Below is a small trained network, with its code and all its weights. Each question gives an input and a class and asks what happens when units are switched off, that is, made to give their printed mean instead of their output.

import numpy as np


def w(rows, s, z=0):
    codes = np.array(rows[::2]) - 128.0
    scale = np.full(codes.shape[1], s)
    scale[-1] = z or s
    return codes * scale


def f(y):
    return y / 2 * (1 + np.tanh(0.7978845608 * (y + 0.044715 * y**3)))


def log_softmax(a):
    a = a - a.max(-1, keepdims=True)
    return a - np.log(np.exp(a).sum(-1, keepdims=True))


def net(x, mask):
    res = np.array(x, float).reshape(1, 7) / 4 @ E
    y = f(res @ A[0][:, :-1].T + A[0][:, -1])
    res = res + np.where(mask, y, B[0][:, -1]) @ B[0][:, :-1]
    return log_softmax(res[-1] @ U[:, :-1].T + U[:, -1])


A, B = {}, {}
E = w([
[44,156,136,143,109,231,76,56],'x0',
[159,123,94,121,111,101,81,116],'x1',
[159,100,101,126,186,171,127,137],'x2',
[125,135,141,134,126,115,107,133],'x3',
[96,141,182,136,148,123,137,139],'x4',
[135,142,71,202,196,55,129,143],'x5',
[64,154,9,68,106,93,152,203],'x6',
],0.012)
A[0] = w([
[103,197,104,84,101,112,102,226,252],'neuron 1',
[74,179,48,255,160,119,151,42,113],'neuron 2',
[192,131,123,247,125,104,200,71,232],'neuron 3',
[91,148,48,105,178,57,158,239,159],'neuron 4',
[218,208,115,212,146,50,202,168,164],'neuron 5',
[219,61,193,42,69,100,179,211,181],'neuron 6',
],0.0082,0.0037)
B[0] = w([
[78,139,71,65,157,65,149,86,208],'neuron 1',
[152,5,138,85,138,51,144,144,192],'neuron 2',
[147,157,168,240,134,138,57,158,193],'neuron 3',
[135,158,133,74,110,124,253,48,251],'neuron 4',
[223,162,171,234,110,224,119,154,221],'neuron 5',
[80,65,147,206,201,53,100,128,213],'neuron 6',
],0.011,0.014)
U = w([
[121,65,171,155,140,98,87,176,133],'0',
[168,169,174,110,109,165,160,23,235],'1',
[107,84,112,98,171,75,160,151,133],'2',
[65,161,91,44,92,175,124,203,94],'3',
[173,208,139,156,125,152,103,251,3],'4',
],0.012,0.0031)

Each question gives the input, the list of numbers given to net, and the class t.
The units are the neurons (one row each of A and B). Each row of codes is followed by its name. A weight is (code - 128) times the scale printed after its matrix; where a second scale follows, it is the last column's (A, B and U).
mask holds one flag per neuron, in row order. A switched-off neuron (its flag False) gives its mean, the last column of its row in B, instead of its output. The means were averaged over made-up inputs and are rounded, as every weight is.
A unit's drop is (log p(t) with every unit on - log p(t) with that unit switched off) / (log p(t) with every unit on - log p(t) with every unit switched off).
The circuit of an input: a set's keep is (log p(t) with only the set's units on - log p(t) with every unit switched off) / (log p(t) with every unit on - log p(t) with every unit switched off). Starting from all 6 units, units are removed one at a time, each time the one whose removal leaves the highest keep (on an exact tie, the one counted first), for as long as the keep stays at least 0.8.
circuit, biggest first: the units of the circuit, biggest drop first
most important unit: the unit with the biggest drop
top k neurons: the k neurons with the biggest drops, biggest first
drop when u is switched off: that unit's drop, to one decimal
input [8,-4,-4,-1,-3,1,6], class 2: circuit, biggest first => neuron 2
input [4,6,7,-7,0,-1,3], class 3: circuit, biggest first => neuron 6; neuron 4; neuron 5
input [-6,-3,2,-4,-4,1,-6], class 4: top 2 neurons => neuron 5; neuron 2
input [-4,-2,0,4,4,8,0], class 4: top 2 neurons => neuron 5; neuron 3
input [4,-3,4,-8,-2,8,0], class 0: top 3 neurons => neuron 2; neuron 3; neuron 1
input [7,5,0,0,2,-7,3], class 3: circuit, biggest first => neuron 4; neuron 5
input [7,4,-1,5,-5,1,5], class 2: top 3 neurons => neuron 2; neuron 5; neuron 1
input [1,-5,2,-8,0,-3,4], class 3: circuit, biggest first => neuron 2; neuron 6; neuron 5
input [1,2,-6,-3,-6,-6,3], class 3: top 2 neurons => neuron 2; neuron 4
input [-6,0,2,-6,-1,1,3], class 1: top 3 neurons => neuron 4; neuron 5; neuron 2
input [4,4,0,-1,4,-6,1], class 3: circuit, biggest first => neuron 4; neuron 5; neuron 6
input [-2,-3,2,-2,3,-5,0], class 0: top 2 neurons => neuron 4; neuron 1
input [-1,-5,-5,-3,8,4,6], class 1: top 2 neurons => neuron 4; neuron 6
input [1,3,1,-3,7,7,-6], class 0: most important unit => neuron 2
input [1,-4,3,-6,-2,3,-1], class 0: top 4 neurons => neuron 4; neuron 5; neuron 2; neuron 1
input [8,-2,7,6,2,3,1], class 2: top 4 neurons => neuron 5; neuron 3; neuron 2; neuron 6
input [-2,6,-5,0,3,-7,1], class 2: top 3 neurons => neuron 5; neuron 3; neuron 1
input [-1,-6,4,-1,4,-8,2], class 2: top 3 neurons => neuron 5; neuron 3; neuron 6
input [-4,-6,-1,3,5,2,7], class 1: top 3 neurons => neuron 4; neuron 5; neuron 2
input [4,7,5,-6,-5,-2,2], class 3: most important unit => neuron 4
input [-1,4,-6,-5,3,4,4], class 1: top 3 neurons => neuron 4; neuron 6; neuron 5
input [5,6,7,7,-2,3,0], class 0: top 2 neurons => neuron 4; neuron 1
input [1,5,1,3,1,1,-3], class 0: drop when neuron 5 is switched off => 0.9
input [-2,-2,2,8,7,-5,1], class 2: drop when neuron 2 is switched off => -0.1
input [-5,8,5,-4,-4,6,7], class 1: drop when neuron 4 is switched off => 0.5
input [2,-2,3,6,-2,-4,2], class 3: drop when neuron 4 is switched off => 0.3
input [7,5,-1,-7,-8,2,4], class 2: most important unit => neuron 2
